Here is a tiny trained network, its code and every weight. The questions are about switching its units off for an input and a target symbol, where a switched-off unit gives its printed mean instead of its output.

import numpy as np


def w(rows, s, z=0):
    codes = np.array(rows[::2]) - 128.0
    scale = np.full(codes.shape[1], s)
    scale[-1] = z or s
    return codes * scale


def f(y):
    return y / 2 * (1 + np.tanh(0.7978845608 * (y + 0.044715 * y**3)))


def softmax(a):
    e = np.exp(a - a.max(-1, keepdims=True))
    return e / e.sum(-1, keepdims=True)


def log_softmax(a):
    a = a - a.max(-1, keepdims=True)
    return a - np.log(np.exp(a).sum(-1, keepdims=True))


def net(x, mask):
    ids = ['αβγδεζθλμξπστφω'.index(c) for c in x.split()]
    T = len(ids)
    res = E[ids] + P[:T]
    r = res
    for j in range(3):
        rows = slice(2 * j, 2 * j + 2)
        q, k, v = (r @ M[0][rows].T for M in (Q, K, V))
        z = softmax(np.where(np.tri(T) > 0, q @ k.T / 2**0.5, -1e9)) @ v
        o = O[0][rows]
        res = res + np.where(mask[j], z, o[:, -1]) @ o[:, :-1]
    y = f(res @ A[0][:, :-1].T + A[0][:, -1])
    res = res + np.where(mask[3:11], y, B[0][:, -1]) @ B[0][:, :-1]
    return log_softmax(res[-1] @ U[:, :-1].T + U[:, -1])


Q, K, V, O, A, B = {}, {}, {}, {}, {}, {}
E = w([
[95,172,139,141,151,155],'α',
[98,93,65,144,138,113],'β',
[136,78,112,62,151,101],'γ',
[188,146,93,135,139,150],'δ',
[139,62,137,95,140,92],'ε',
[107,161,192,157,140,136],'ζ',
[91,172,147,150,123,168],'θ',
[141,141,194,123,79,99],'λ',
[104,149,119,106,135,184],'μ',
[110,117,152,204,23,149],'ξ',
[118,174,125,89,108,130],'π',
[134,81,152,108,146,90],'σ',
[131,111,159,112,170,62],'τ',
[132,73,79,132,76,64],'φ',
[114,132,147,202,9,131],'ω',
],0.015)
P = w([
[81,168,117,202,253,63],'0',
[92,170,115,186,215,69],'1',
[102,166,117,175,196,80],'2',
[110,158,118,162,175,93],'3',
[117,149,122,152,154,104],'4',
[123,139,125,144,135,120],'5',
[130,130,129,135,120,133],'6',
[136,123,134,124,105,145],'7',
[144,113,139,113,89,160],'8',
[152,105,144,105,77,176],'9',
[159,95,151,90,63,192],'10',
[166,87,158,79,51,209],'11',
[176,78,166,63,36,229],'12',
],0.0054)
Q[0] = w([
[73,58,194,89,128,51],'H0',
[152,8,49,112,199,90],'H0',
[235,96,173,63,142,28],'H1',
[74,144,253,206,88,106],'H1',
[140,41,71,91,145,94],'H2',
[135,98,128,79,204,120],'H2',
],0.039)
K[0] = w([
[99,57,228,71,107,66],'H0',
[116,82,50,186,140,84],'H0',
[223,76,165,131,139,56],'H1',
[67,160,254,155,105,108],'H1',
[136,56,71,163,156,76],'H2',
[70,93,111,133,135,89],'H2',
],0.04)
V[0] = w([
[182,88,148,215,105,185],'H0',
[93,23,197,228,108,143],'H0',
[83,97,172,216,126,118],'H1',
[177,55,151,127,81,180],'H1',
[6,155,160,92,75,152],'H2',
[10,92,157,90,114,84],'H2',
],0.014)
O[0] = w([
[89,89,43,167,133,99,92],'H0',
[120,23,108,213,117,102,5],'H0',
[122,98,179,177,102,159,152],'H1',
[137,175,165,154,166,107,52],'H1',
[2,178,106,63,120,120,200],'H2',
[101,195,55,98,149,59,154],'H2',
],0.01,0.0028)
A[0] = w([
[113,243,96,190,221,36,214],'N0',
[107,159,77,170,170,199,5],'N1',
[86,205,135,186,253,55,3],'N2',
[139,184,88,128,209,66,165],'N3',
[109,142,92,174,226,161,231],'N4',
[158,140,67,86,146,120,135],'N5',
[123,68,171,111,170,114,106],'N6',
[93,109,170,132,157,96,9],'N7',
],0.026,0.0029)
B[0] = w([
[178,107,193,40,101,14,246],'N0',
[218,123,73,133,220,135,180],'N1',
[91,2,199,161,149,241,171],'N2',
[80,175,19,179,198,183,251],'N3',
[29,150,155,92,165,91,176],'N4',
[148,120,163,166,39,165,253],'N5',
[145,132,98,79,163,158,160],'N6',
[150,206,174,179,145,71,155],'N7',
],0.026,0.012)
U = w([
[132,109,148,52,187,145,189],'α',
[206,195,61,110,157,96,92],'β',
[121,141,72,201,134,195,134],'γ',
[231,100,169,168,95,161,74],'δ',
[165,103,189,132,102,76,109],'ε',
[94,66,105,168,91,121,167],'ζ',
[2,115,72,88,116,81,167],'θ',
[108,106,120,170,102,112,205],'λ',
[48,131,194,158,135,174,123],'μ',
[117,150,114,157,146,91,3],'ξ',
[86,202,178,45,94,183,106],'π',
[121,138,128,142,124,115,88],'σ',
[119,133,129,138,121,126,66],'τ',
[182,66,61,142,85,40,121],'φ',
[120,128,112,174,114,92,193],'ω',
],0.0075,0.0048)

Each question gives the input, a string of symbols that net reads in full, and the target symbol t.
The units are the heads (2 rows each of Q, K, V and O) and the neurons (one row each of A and B). Each row of codes is followed by its name. A weight is (code - 128) times the scale printed after its matrix; where a second scale follows, it is the last column's (O, A, B and U).
mask holds one flag per unit, heads first, then neurons. A switched-off unit (its flag False) gives its mean, the last column of its rows in O or B, instead of its output. The means were averaged over made-up inputs and are rounded, as every weight is.
A unit's drop is (log p(t) with every unit on - log p(t) with that unit switched off) / (log p(t) with every unit on - log p(t) with every unit switched off).
The circuit of an input: a set's keep is (log p(t) with only the set's units on - log p(t) with every unit switched off) / (log p(t) with every unit on - log p(t) with every unit switched off). Starting from all 11 units, units are removed one at a time, each time the one whose removal leaves the highest keep (on an exact tie, the one counted first), for as long as the keep stays at least 0.8.
circuit, biggest first: the units of the circuit, biggest drop first
most important unit: the unit with the biggest drop
k most important neurons: the k neurons with the biggest drops, biggest first
heads that matter: for each layer, one digit per head in row order, 1 if its drop is at least 0.15 and else 0, layers parted by /
input δ σ π δ ε ζ ζ φ, target φ: heads that matter -> 011
input ω σ γ α δ β ζ π δ δ, target γ: circuit, biggest first -> (N0)
input ζ β δ π δ π ζ δ θ δ α ω, target δ: heads that matter -> 001
input δ π δ ε ε δ τ δ τ, target β: 4 most important neurons -> (N4 N5 N6 N7)
input δ β δ γ δ σ δ δ γ λ, target ε: heads that matter -> 011
input τ μ δ δ δ δ δ ζ γ, target γ: 2 most important neurons -> (N3 N5)
input δ λ ζ μ θ δ, target β: circuit, biggest first -> (N0 N3 H1)
input γ μ ξ, target μ: circuit, biggest first -> (N0 N3)
input θ δ δ ζ δ δ δ δ α ξ δ θ, target β: 2 most important neurons -> (N1 N5)
input λ α δ φ, target φ: 2 most important neurons -> (N4 N2)
input β δ μ δ ω λ δ ζ ω, target ζ: heads that matter -> 100
input ξ ζ π δ β π δ α, target α: heads that matter -> 001
input δ λ λ λ δ φ γ δ ξ μ, target α: 2 most important neurons -> (N1 N0)
input μ λ ζ α ζ β σ π τ μ ε ζ ω, target ζ: heads that matter -> 110
input δ σ π φ δ δ μ δ π ζ σ, target β: most important unit -> N2
input σ δ π δ τ π π θ ε, target α: heads that matter -> 011
input τ δ μ δ ζ β π δ τ, target β: 4 most important neurons -> (N2 N5 N6 N4)
input σ δ α ζ π π β δ ζ π, target π: circuit, biggest first -> (N1 H0)
input γ β λ δ μ ξ, target μ: circuit, biggest first -> (N0 N1 N3)
input δ δ α δ ε ζ ζ π π ε, target β: circuit, biggest first -> (N6 N2)
